Here is a tiny trained network, its code and every weight. The questions are about switching its units off for an input and a class, where a switched-off unit gives its printed mean instead of its output.

import numpy as np


def w(rows, s, z=0):
    codes = np.array(rows[::2]) - 128.0
    scale = np.full(codes.shape[1], s)
    scale[-1] = z or s
    return codes * scale


def f(y):
    return y / 2 * (1 + np.tanh(0.7978845608 * (y + 0.044715 * y**3)))


def log_softmax(a):
    a = a - a.max(-1, keepdims=True)
    return a - np.log(np.exp(a).sum(-1, keepdims=True))


def net(x, mask):
    res = np.array(x, float).reshape(1, 4) / 4 @ E
    y = f(res @ A[0][:, :-1].T + A[0][:, -1])
    res = res + np.where(mask, y, B[0][:, -1]) @ B[0][:, :-1]
    return log_softmax(res[-1] @ U[:, :-1].T + U[:, -1])


A, B = {}, {}
E = w([
[97,207,203,108,156,200,190,176,101,119,181],'x0',
[6,68,42,85,146,164,93,139,45,228,207],'x1',
[58,83,160,181,242,88,92,136,90,88,171],'x2',
[75,133,195,109,126,79,43,203,163,175,89],'x3',
],0.012)
A[0] = w([
[203,92,90,206,179,172,254,9,127,38,151,122],'N1',
[108,212,240,153,173,196,202,162,158,74,178,112],'N2',
[196,179,67,179,125,160,184,55,107,40,134,115],'N3',
[150,83,214,238,217,91,114,120,96,26,103,77],'N4',
[190,146,204,251,146,69,161,160,144,81,90,84],'N5',
[178,225,138,146,4,121,166,135,193,191,69,17],'N6',
[132,178,237,130,120,29,54,247,242,173,68,119],'N7',
[121,176,174,116,79,192,140,185,74,121,145,95],'N8',
[83,136,185,190,209,62,73,99,86,41,173,32],'N9',
[171,217,204,122,187,186,162,170,103,96,127,42],'N10',
[199,38,98,212,107,56,46,49,154,73,44,127],'N11',
[229,147,174,163,136,120,193,128,165,57,33,3],'N12',
],0.0095,0.004)
B[0] = w([
[106,110,189,78,216,169,81,216,175,54,122,237],'N1',
[76,195,133,226,128,118,95,89,190,180,71,221],'N2',
[105,133,184,72,157,107,128,182,201,125,137,210],'N3',
[182,165,101,46,26,172,149,143,136,166,110,206],'N4',
[57,49,67,129,105,117,154,162,67,206,214,218],'N5',
[194,102,94,89,72,212,213,53,130,57,149,222],'N6',
[102,96,195,67,217,144,61,186,166,19,144,250],'N7',
[87,168,83,144,124,85,153,118,159,140,104,174],'N8',
[210,97,84,33,36,105,199,81,155,97,144,200],'N9',
[91,171,139,194,128,118,120,70,146,100,70,194],'N10',
[76,244,107,249,111,65,86,109,189,153,43,243],'N11',
[80,70,99,160,101,142,151,164,32,208,186,234],'N12',
],0.011,0.019)
U = w([
[117,114,230,60,226,107,55,173,156,55,130,177],'0',
[106,198,126,240,111,88,87,55,173,148,24,162],'1',
[38,42,49,105,151,157,99,127,9,238,227,195],'2',
[237,137,116,38,7,165,217,70,169,77,84,2],'3',
],0.014,0.0058)

Each question gives the input, the list of numbers given to net, and the class t.
The units are the neurons (one row each of A and B). Each row of codes is followed by its name. A weight is (code - 128) times the scale printed after its matrix; where a second scale follows, it is the last column's (A, B and U).
mask holds one flag per neuron, in row order. A switched-off neuron (its flag False) gives its mean, the last column of its row in B, instead of its output. The means were averaged over made-up inputs and are rounded, as every weight is.
A unit's drop is (log p(t) with every unit on - log p(t) with that unit switched off) / (log p(t) with every unit on - log p(t) with every unit switched off).
The circuit of an input: a set's keep is (log p(t) with only the set's units on - log p(t) with every unit switched off) / (log p(t) with every unit on - log p(t) with every unit switched off). Starting from all 12 units, units are removed one at a time, each time the one whose removal leaves the highest keep (on an exact tie, the one counted first), for as long as the keep stays at least 0.8.
units of the circuit, in order: the units of the circuit, biggest drop first
k most important neurons: the k neurons with the biggest drops, biggest first
drop of u: that unit's drop, to one decimal
input [-7,0,6,-7], class 0: units of the circuit, in order => (N1)
input [-4,4,4,-2], class 1: 2 most important neurons => (N5, N12)
input [-1,6,5,6], class 0: 3 most important neurons => (N12, N5, N6)
input [-4,-6,0,5], class 2: 3 most important neurons => (N5, N12, N1)
input [8,-4,3,6], class 1: 2 most important neurons => (N2, N10)
input [8,-1,7,-7], class 1: 2 most important neurons => (N2, N7)
input [-8,0,7,6], class 1: 3 most important neurons => (N11, N6, N1)
input [4,-2,7,-6], class 3: 3 most important neurons => (N9, N4, N7)
input [3,-6,2,-6], class 0: 2 most important neurons => (N1, N3)
input [-7,1,-8,8], class 0: 3 most important neurons => (N7, N9, N4)
input [-6,3,6,-4], class 1: 3 most important neurons => (N11, N6, N7)
input [6,3,1,5], class 1: 2 most important neurons => (N1, N2)
input [2,4,-6,-6], class 0: 3 most important neurons => (N9, N1, N4)
input [-8,5,-1,7], class 1: 2 most important neurons => (N11, N1)
input [6,1,7,3], class 3: units of the circuit, in order => (N9)
input [-2,2,5,-4], class 3: 2 most important neurons => (N7, N9)
input [7,-3,8,-3], class 3: 3 most important neurons => (N9, N4, N11)
input [1,2,2,0], class 2: drop of N6 => 2.3
input [7,-1,-4,-5], class 1: drop of N2 => 1.2
input [-1,-7,-4,-3], class 2: units of the circuit, in order => (N12)
input [0,-6,2,2], class 2: drop of N5 => 0.7
input [5,-4,6,-3], class 3: drop of N9 => 1.7
